[[ -1  -2  18]
 [ -1  17  12]
 [  2  24 -38]
 [  6  10 -15]]
=>
[ -1  17 -38]

[[  8   0   0   2  -8]
 [  7   2  -1 -18 -31]
 [ -7 -13  13   4  11]
 [  0  19  -5   1 -36]]
=>
[ 8  2 13  1]

[[ 19 -13 -11]
 [  7  -5  20]
 [ -7   1  33]
 [-24 -15  12]
 [ -1   4 -22]]
=>
[19 -5 33]

[[ 18 -30 -32]
 [  3  -8 -11]
 [  2  -7 -11]]
=>
[ 18  -8 -11]

[[  9 -28   7  -9]
 [  8 -23  13  -5]
 [  2 -25  13  -9]]
=>
[  9 -23  13]

[[ 27 -21  11]
 [-13  17  32]
 [ 12  12  34]]
=>
[27 17 34]
---
[[-20 -38 -13  -4 -16 -17   0   1]
 [-18   4 -15 -17  30  -3  22  15]]
=>
[[-18   4 -15 -17  30  -3  22  15]
 [-20 -38 -13  -4 -16 -17   0   1]]

[[ 12 -24   9  -2   3   1 -15]
 [ 32 -11   6 -21  27  -6   2]
 [  9  32   3   9   3  -7   6]
 [ 27 -34   6 -16  21  -1 -13]
 [-15  24   1  29 -19   2  -4]
 [ -7 -15   3 -12   1  10  20]]
=>
[[ -7 -15   3 -12   1  10  20]
 [-15  24   1  29 -19   2  -4]
 [ 27 -34   6 -16  21  -1 -13]
 [  9  32   3   9   3  -7   6]
 [ 32 -11   6 -21  27  -6   2]
 [ 12 -24   9  -2   3   1 -15]]

[[ -1 -11   9   4  14  -2 -18   9 -15  26  16  14 -31  11  10   5]
 [ -2 -13  13   5  12  -4 -19  11 -21  25  18  15 -31  10  12   4]
 [  1   0   0   1   0  -2   0   1   0   3   1   1  -2   0   1  -1]
 [ -8 -19   3  11   6 -15 -23  10  -8  23  10   2 -26   6  20   2]
 [-10 -17   6  11   6 -10 -23  10  -8  18  14   2 -24  10  21   8]]
=>
[[-10 -17   6  11   6 -10 -23  10  -8  18  14   2 -24  10  21   8]
 [ -8 -19   3  11   6 -15 -23  10  -8  23  10   2 -26   6  20   2]
 [  1   0   0   1   0  -2   0   1   0   3   1   1  -2   0   1  -1]
 [ -2 -13  13   5  12  -4 -19  11 -21  25  18  15 -31  10  12   4]
 [ -1 -11   9   4  14  -2 -18   9 -15  26  16  14 -31  11  10   5]]

[[-31  25  25 -11 -16  28  32  16 -28   7 -16  20]
 [ -9  22  13 -21  28   4 -12   1  -9  20  31  -9]
 [-16  10 -31  28  16  11  -4 -22  12  20 -25 -23]
 [ -5 -16  18  16   5  24  24  33 -20   4   9  25]]
=>
[[ -5 -16  18  16   5  24  24  33 -20   4   9  25]
 [-16  10 -31  28  16  11  -4 -22  12  20 -25 -23]
 [ -9  22  13 -21  28   4 -12   1  -9  20  31  -9]
 [-31  25  25 -11 -16  28  32  16 -28   7 -16  20]]

[[ -5   7  24 -17 -10 -20  -6   2   9  -9]
 [ -5  -1 -32   8   6  -9  10  22  13  10]
 [ -7   9 -18   6  -5  -3  -1   7   0 -10]
 [ -6  10   7 -12   9 -13   4  12   5   4]
 [ -8   9  13 -38  13 -19   4   7   1   8]
 [-35 -30  -8 -17  36 -12   8   6  -3  -9]
 [  3 -26 -39  39  -1  28  -2  -6  -4   6]]
=>
[[  3 -26 -39  39  -1  28  -2  -6  -4   6]
 [-35 -30  -8 -17  36 -12   8   6  -3  -9]
 [ -8   9  13 -38  13 -19   4   7   1   8]
 [ -6  10   7 -12   9 -13   4  12   5   4]
 [ -7   9 -18   6  -5  -3  -1   7   0 -10]
 [ -5  -1 -32   8   6  -9  10  22  13  10]
 [ -5   7  24 -17 -10 -20  -6   2   9  -9]]

[[  2  -5   1   0  -1  -6   1   1]
 [  0  17  -4  -6   1  28   3 -12]
 [  0 -11  -3   0  -1   0  -3  -5]
 [  3  -9   2  -1  -2 -10   2   2]
 [  9 -23   4  -2  -5 -28   4   7]
 [  7  -1  -5 -10   4  22   2 -22]
 [  1  -1  -2  -2   1  11   0  -9]
 [  4 -10   2  -1  -2 -13   2   3]
 [  0   2  -3  -3   1  15   1  -9]
 [  0  -7   0   0   0  -1  -1  -3]]
=>
[[  0  -7   0   0   0  -1  -1  -3]
 [  0   2  -3  -3   1  15   1  -9]
 [  4 -10   2  -1  -2 -13   2   3]
 [  1  -1  -2  -2   1  11   0  -9]
 [  7  -1  -5 -10   4  22   2 -22]
 [  9 -23   4  -2  -5 -28   4   7]
 [  3  -9   2  -1  -2 -10   2   2]
 [  0 -11  -3   0  -1   0  -3  -5]
 [  0  17  -4  -6   1  28   3 -12]
 [  2  -5   1   0  -1  -6   1   1]]

[[  7  -7  12  11   5  12 -19  -1 -38  29 -19  10   0   5]
 [ 12  15   6   2  -2   4 -10  22 -25  22 -13   1  10  -5]
 [  8 -22  -4  14   8  10   7  -9 -29  18  -5   0   2 -27]
 [ 12 -15  13  17   9  12  15   0 -12  11   2  -2  -8  -4]
 [ 18 -32   3  11  -1   9 -29  -3  22  30   8   3  -1  -5]]
=>
[[ 18 -32   3  11  -1   9 -29  -3  22  30   8   3  -1  -5]
 [ 12 -15  13  17   9  12  15   0 -12  11   2  -2  -8  -4]
 [  8 -22  -4  14   8  10   7  -9 -29  18  -5   0   2 -27]
 [ 12  15   6   2  -2   4 -10  22 -25  22 -13   1  10  -5]
 [  7  -7  12  11   5  12 -19  -1 -38  29 -19  10   0   5]]

[[-23  -8  -2]
 [ -3  -1   5]
 [  5   6   6]
 [  4   2  -8]
 [ 38  20   8]
 [ 15  12   2]]
=>
[[ 15  12   2]
 [ 38  20   8]
 [  4   2  -8]
 [  5   6   6]
 [ -3  -1   5]
 [-23  -8  -2]]
